Here is a tiny trained network, its code and every weight. The questions are about switching its units off for an input and a class, where a switched-off unit gives its printed mean instead of its output.

import numpy as np


def w(rows, s, z=0):
    codes = np.array(rows[::2]) - 128.0
    scale = np.full(codes.shape[1], s)
    scale[-1] = z or s
    return codes * scale


def f(y):
    return y / 2 * (1 + np.tanh(0.7978845608 * (y + 0.044715 * y**3)))


def log_softmax(a):
    a = a - a.max(-1, keepdims=True)
    return a - np.log(np.exp(a).sum(-1, keepdims=True))


def net(x, mask):
    res = np.array(x, float).reshape(1, 5) / 4 @ E
    y = f(res @ A[0][:, :-1].T + A[0][:, -1])
    res = res + np.where(mask, y, B[0][:, -1]) @ B[0][:, :-1]
    return log_softmax(res[-1] @ U[:, :-1].T + U[:, -1])


A, B = {}, {}
E = w([
[40,95,89,187,73,3,169,253,90],'x0',
[232,177,35,102,49,147,106,228,173],'x1',
[129,132,132,130,136,125,116,132,128],'x2',
[210,37,207,100,110,26,119,119,238],'x3',
[201,39,63,221,124,119,28,69,39],'x4',
],0.0058)
A[0] = w([
[180,54,89,205,92,104,38,67,52,2],'n0',
[209,185,45,118,56,127,110,196,166,87],'n1',
[192,47,198,72,116,55,110,112,200,64],'n2',
[75,191,71,125,143,208,125,128,29,41],'n3',
[74,193,70,131,143,195,126,137,54,34],'n4',
[89,193,175,70,117,137,202,146,181,55],'n5',
[216,167,165,51,191,254,75,23,171,75],'n6',
[88,177,167,65,123,132,199,153,183,91],'n7',
[187,41,191,106,105,55,117,132,197,57],'n8',
[215,163,51,106,72,152,95,194,163,93],'n9',
[82,196,169,64,115,127,204,138,185,48],'n10',
[41,80,231,179,210,100,142,71,79,64],'n11',
],0.0058,0.0042)
B[0] = w([
[176,78,23,128,215,166,59,173,80,191],'n0',
[53,57,125,46,136,137,172,45,144,205],'n1',
[111,215,47,205,139,181,170,109,209,194],'n2',
[135,208,74,194,129,165,161,116,219,200],'n3',
[127,185,76,185,132,140,153,118,202,185],'n4',
[173,73,37,154,190,146,64,148,79,189],'n5',
[32,106,73,146,41,1,149,227,63,254],'n6',
[181,68,42,148,197,164,40,150,68,198],'n7',
[106,219,25,199,129,168,157,124,192,185],'n8',
[57,71,136,51,147,149,170,47,147,202],'n9',
[171,65,27,150,190,160,54,153,79,190],'n10',
[65,74,80,36,125,141,159,59,160,187],'n11',
],0.0075,0.0059)
U = w([
[181,91,103,141,176,161,62,146,96,99],'0',
[132,204,115,190,125,163,161,110,181,100],'1',
[133,133,145,120,119,118,124,127,122,249],'2',
[96,84,136,63,129,141,160,62,138,92],'3',
[84,118,115,147,68,32,146,210,93,72],'4',
[208,163,248,113,92,156,125,127,97,188],'5',
[178,153,216,129,124,139,118,131,121,43],'6',
[199,151,220,130,125,148,126,129,116,51],'7',
],0.015,0.018)

Each question gives the input, the list of numbers given to net, and the class t.
The units are the neurons (one row each of A and B). Each row of codes is followed by its name. A weight is (code - 128) times the scale printed after its matrix; where a second scale follows, it is the last column's (A, B and U).
mask holds one flag per neuron, in row order. A switched-off neuron (its flag False) gives its mean, the last column of its row in B, instead of its output. The means were averaged over made-up inputs and are rounded, as every weight is.
A unit's drop is (log p(t) with every unit on - log p(t) with that unit switched off) / (log p(t) with every unit on - log p(t) with every unit switched off).
The circuit of an input: a set's keep is (log p(t) with only the set's units on - log p(t) with every unit switched off) / (log p(t) with every unit on - log p(t) with every unit switched off). Starting from all 12 units, units are removed one at a time, each time the one whose removal leaves the highest keep (on an exact tie, the one counted first), for as long as the keep stays at least 0.8.
circuit, biggest first: the units of the circuit, biggest drop first
most important unit: the unit with the biggest drop
top k neurons: the k neurons with the biggest drops, biggest first
drop when u is switched off: that unit's drop, to one decimal
input [8,6,-8,0,4], class 2: circuit, biggest first -> n6
input [0,3,0,5,-6], class 0: top 3 neurons -> n7, n10, n5
input [-6,1,2,6,2], class 1: top 2 neurons -> n2, n8
input [4,6,1,1,4], class 3: circuit, biggest first -> n1, n9
input [4,-4,1,-6,-5], class 1: top 3 neurons -> n6, n3, n4
input [4,6,1,4,2], class 3: circuit, biggest first -> n1, n9
input [-5,8,1,7,-4], class 3: top 2 neurons -> n1, n9
input [2,-2,0,0,-4], class 0: top 2 neurons -> n6, n7
input [2,7,-1,6,-6], class 3: top 2 neurons -> n1, n9
input [-2,-6,5,-6,3], class 1: top 4 neurons -> n3, n4, n1, n9
input [-8,3,2,-7,-5], class 4: top 3 neurons -> n6, n2, n8
input [5,-8,6,-1,0], class 3: top 2 neurons -> n11, n6
input [-6,8,5,-5,6], class 3: circuit, biggest first -> n9, n1
input [5,0,-4,4,7], class 0: most important unit -> n0
input [6,7,-5,7,-4], class 1: top 2 neurons -> n8, n2
input [2,-4,1,8,-2], class 1: top 2 neurons -> n2, n8
input [7,7,8,2,4], class 2: top 2 neurons -> n6, n11
input [-7,8,4,5,-2], class 3: top 2 neurons -> n9, n1
input [6,-1,-3,-8,1], class 1: drop when n3 is switched off -> 0.1
input [-8,-3,1,7,6], class 4: circuit, biggest first -> n6
input [-5,4,6,4,5], class 2: drop when n6 is switched off -> 0.2
input [6,1,7,3,-4], class 2: drop when n3 is switched off -> -0.1
